Below is a small trained network, with its code and all its weights. Each question gives an input and a target symbol and asks what happens when units are switched off, that is, made to give their printed mean instead of their output.

import numpy as np


def w(rows, s, z=0):
    codes = np.array(rows[::2]) - 128.0
    scale = np.full(codes.shape[1], s)
    scale[-1] = z or s
    return codes * scale


def norm(h):
    return h / np.sqrt((h * h).mean(-1, keepdims=True) + 1e-5)


def f(y):
    return np.maximum(y, 0)


def softmax(a):
    e = np.exp(a - a.max(-1, keepdims=True))
    return e / e.sum(-1, keepdims=True)


def log_softmax(a):
    a = a - a.max(-1, keepdims=True)
    return a - np.log(np.exp(a).sum(-1, keepdims=True))


def net(x, mask):
    ids = ['ΘΣαελπψ'.index(c) for c in x.split()]
    T = len(ids)
    res = E[ids] + P[:T]
    r = norm(res)
    for j in range(3):
        rows = slice(3 * j, 3 * j + 3)
        q, k, v = (r @ M[0][rows].T for M in (Q, K, V))
        z = softmax(np.where(np.tri(T) > 0, q @ k.T / 3**0.5, -1e9)) @ v
        o = O[0][rows]
        res = res + np.where(mask[j], z, o[:, -1]) @ o[:, :-1]
    y = f(norm(res) @ A[0][:, :-1].T + A[0][:, -1])
    res = res + np.where(mask[3:19], y, B[0][:, -1]) @ B[0][:, :-1]
    return log_softmax(norm(res)[-1] @ U[:, :-1].T + U[:, -1])


Q, K, V, O, A, B = {}, {}, {}, {}, {}, {}
E = w([
[171,90,91,2,146,79],'Θ',
[119,126,135,179,203,95],'Σ',
[122,88,93,119,95,161],'α',
[159,140,100,94,152,38],'ε',
[179,21,36,118,153,91],'λ',
[121,135,28,145,129,133],'π',
[89,162,164,143,206,89],'ψ',
],0.015)
P = w([
[4,54,31,32,225,182],'0',
[183,195,166,146,121,175],'1',
[120,169,131,112,105,74],'2',
[171,149,158,170,101,156],'3',
[107,144,156,118,91,86],'4',
[176,139,146,159,106,164],'5',
[82,122,194,129,89,84],'6',
[181,136,113,153,125,168],'7',
],0.011)
Q[0] = w([
[195,68,126,160,144,57],'h0',
[108,154,72,237,123,117],'h0',
[112,122,76,115,93,144],'h0',
[153,144,193,143,52,149],'h1',
[40,187,80,56,148,102],'h1',
[216,119,140,255,236,138],'h1',
[181,152,190,146,125,70],'h2',
[145,175,134,130,125,141],'h2',
[202,122,153,171,73,134],'h2',
],0.012)
K[0] = w([
[158,100,63,85,229,135],'h0',
[100,207,24,169,178,207],'h0',
[105,108,82,90,93,158],'h0',
[171,142,243,124,76,129],'h1',
[54,254,9,118,76,215],'h1',
[163,142,164,201,196,21],'h1',
[170,193,60,120,124,146],'h2',
[186,160,213,135,134,132],'h2',
[113,137,126,178,46,66],'h2',
],0.0087)
V[0] = w([
[8,152,196,98,196,218],'h0',
[201,149,89,202,255,86],'h0',
[131,73,117,168,115,184],'h0',
[143,113,64,173,192,168],'h1',
[91,197,89,182,184,172],'h1',
[110,49,187,178,155,108],'h1',
[237,157,137,165,133,76],'h2',
[139,40,218,89,139,91],'h2',
[105,122,217,161,66,166],'h2',
],0.0064)
O[0] = w([
[154,76,89,51,184,160,51],'h0',
[83,89,95,184,48,154,72],'h0',
[108,237,146,179,139,185,197],'h0',
[146,117,198,189,91,197,214],'h1',
[75,117,156,106,175,142,94],'h1',
[141,152,69,176,205,187,78],'h1',
[169,141,93,235,166,47,30],'h2',
[150,103,253,88,109,61,82],'h2',
[93,142,173,159,54,116,5],'h2',
],0.0066,0.0031)
A[0] = w([
[187,113,184,152,183,112,82],'n0',
[80,249,156,163,139,96,38],'n1',
[70,118,97,70,168,75,85],'n2',
[41,90,127,172,121,147,114],'n3',
[180,113,194,148,115,137,61],'n4',
[101,167,117,118,126,69,94],'n5',
[160,119,97,145,175,112,220],'n6',
[200,175,128,168,144,141,137],'n7',
[133,142,139,161,153,166,115],'n8',
[41,142,109,54,170,116,221],'n9',
[94,155,249,77,92,180,2],'n10',
[120,65,75,36,91,98,62],'n11',
[72,75,110,202,103,87,112],'n12',
[96,45,118,145,100,167,88],'n13',
[144,116,155,74,151,44,159],'n14',
[53,138,140,97,224,116,160],'n15',
],0.012,0.0049)
B[0] = w([
[152,137,86,102,217,178,150],'n0',
[110,108,63,26,220,206,156],'n1',
[13,79,82,44,139,130,193],'n2',
[180,130,186,103,102,97,168],'n3',
[134,81,154,102,105,118,151],'n4',
[105,43,117,119,169,129,167],'n5',
[84,140,203,159,53,118,227],'n6',
[122,136,102,100,197,82,218],'n7',
[94,68,137,136,118,115,173],'n8',
[165,107,178,206,71,83,255],'n9',
[104,99,173,198,2,38,207],'n10',
[145,140,116,104,216,164,254],'n11',
[120,142,167,123,66,131,183],'n12',
[100,164,121,122,138,77,189],'n13',
[119,155,136,161,68,160,220],'n14',
[99,70,52,66,89,88,195],'n15',
],0.0098,0.0064)
U = w([
[222,145,122,68,134,158,250],'Θ',
[97,97,185,171,200,185,101],'Σ',
[135,102,173,110,9,126,82],'α',
[150,180,85,96,166,36,33],'ε',
[226,37,74,173,166,156,130],'λ',
[119,162,44,148,109,203,135],'π',
[53,61,62,47,149,129,160],'ψ',
],0.011,0.002)

Each question gives the input, a string of symbols that net reads in full, and the target symbol t.
The units are the heads (3 rows each of Q, K, V and O) and the neurons (one row each of A and B). Each row of codes is followed by its name. A weight is (code - 128) times the scale printed after its matrix; where a second scale follows, it is the last column's (O, A, B and U).
mask holds one flag per unit, heads first, then neurons. A switched-off unit (its flag False) gives its mean, the last column of its rows in O or B, instead of its output. The means were averaged over made-up inputs and are rounded, as every weight is.
A unit's drop is (log p(t) with every unit on - log p(t) with that unit switched off) / (log p(t) with every unit on - log p(t) with every unit switched off).
The circuit of an input: a set's keep is (log p(t) with only the set's units on - log p(t) with every unit switched off) / (log p(t) with every unit on - log p(t) with every unit switched off). Starting from the 12 units with the biggest drops (on a tie, the unit counted first), units are removed one at a time, each time the one whose removal leaves the highest keep (on an exact tie, the one counted first), for as long as the keep stays at least 0.8.
units of the circuit, in order: the units of the circuit, biggest drop first
unit that matters most: the unit with the biggest drop
top k neurons: the k neurons with the biggest drops, biggest first
heads that matter: for each layer, one digit per head in row order, 1 if its drop is at least 0.15 and else 0, layers parted by /
drop of u: that unit's drop, to one decimal
input π π α, target ψ: unit that matters most	h1
input π α ψ α, target ψ: top 3 neurons	n9; n8; n14
input ψ ψ Σ α α Θ, target Θ: top 3 neurons	n11; n10; n14
input α α λ π, target π: top 2 neurons	n9; n10
input α λ ψ π, target π: units of the circuit, in order	n9; n2
input λ π α Θ α Θ ψ α, target Θ: heads that matter	011
input α ψ α α ε α, target ε: units of the circuit, in order	n7; h1; h2; h0
input ε λ π λ λ, target α: top 2 neurons	n12; n6
input α ψ π λ λ, target α: heads that matter	110
input α π π, target α: units of the circuit, in order	h0; h1; n3
input λ Σ Σ, target α: units of the circuit, in order	h0; n12
input Σ α α Θ π, target ψ: heads that matter	000
input ε α Σ α, target Σ: top 2 neurons	n15; n2
input α λ Θ α ψ, target ψ: units of the circuit, in order	n1
input α α Θ α, target Θ: heads that matter	110
input Θ π α α α α ε, target ψ: top 3 neurons	n2; n5; n10
input Σ α α α Θ α λ α, target λ: top 2 neurons	n2; n13
input π α π α, target π: heads that matter	001
input α λ λ Σ α α ε, target ψ: heads that matter	000
input λ α α Σ α α ψ ψ, target ψ: unit that matters most	n15
input λ α Σ, target ψ: top 2 neurons	n1; n15
input λ α α ψ λ Θ, target Θ: top 3 neurons	n11; n10; n9
input λ π π, target α: drop of h1	0.4
input ε ψ λ λ α α π, target ψ: drop of n10	0.2
input α α π α, target π: drop of n9	0.4
input λ α ε α, target ε: drop of n15	0.1
input π Θ α ε Σ, target ψ: unit that matters most	n15
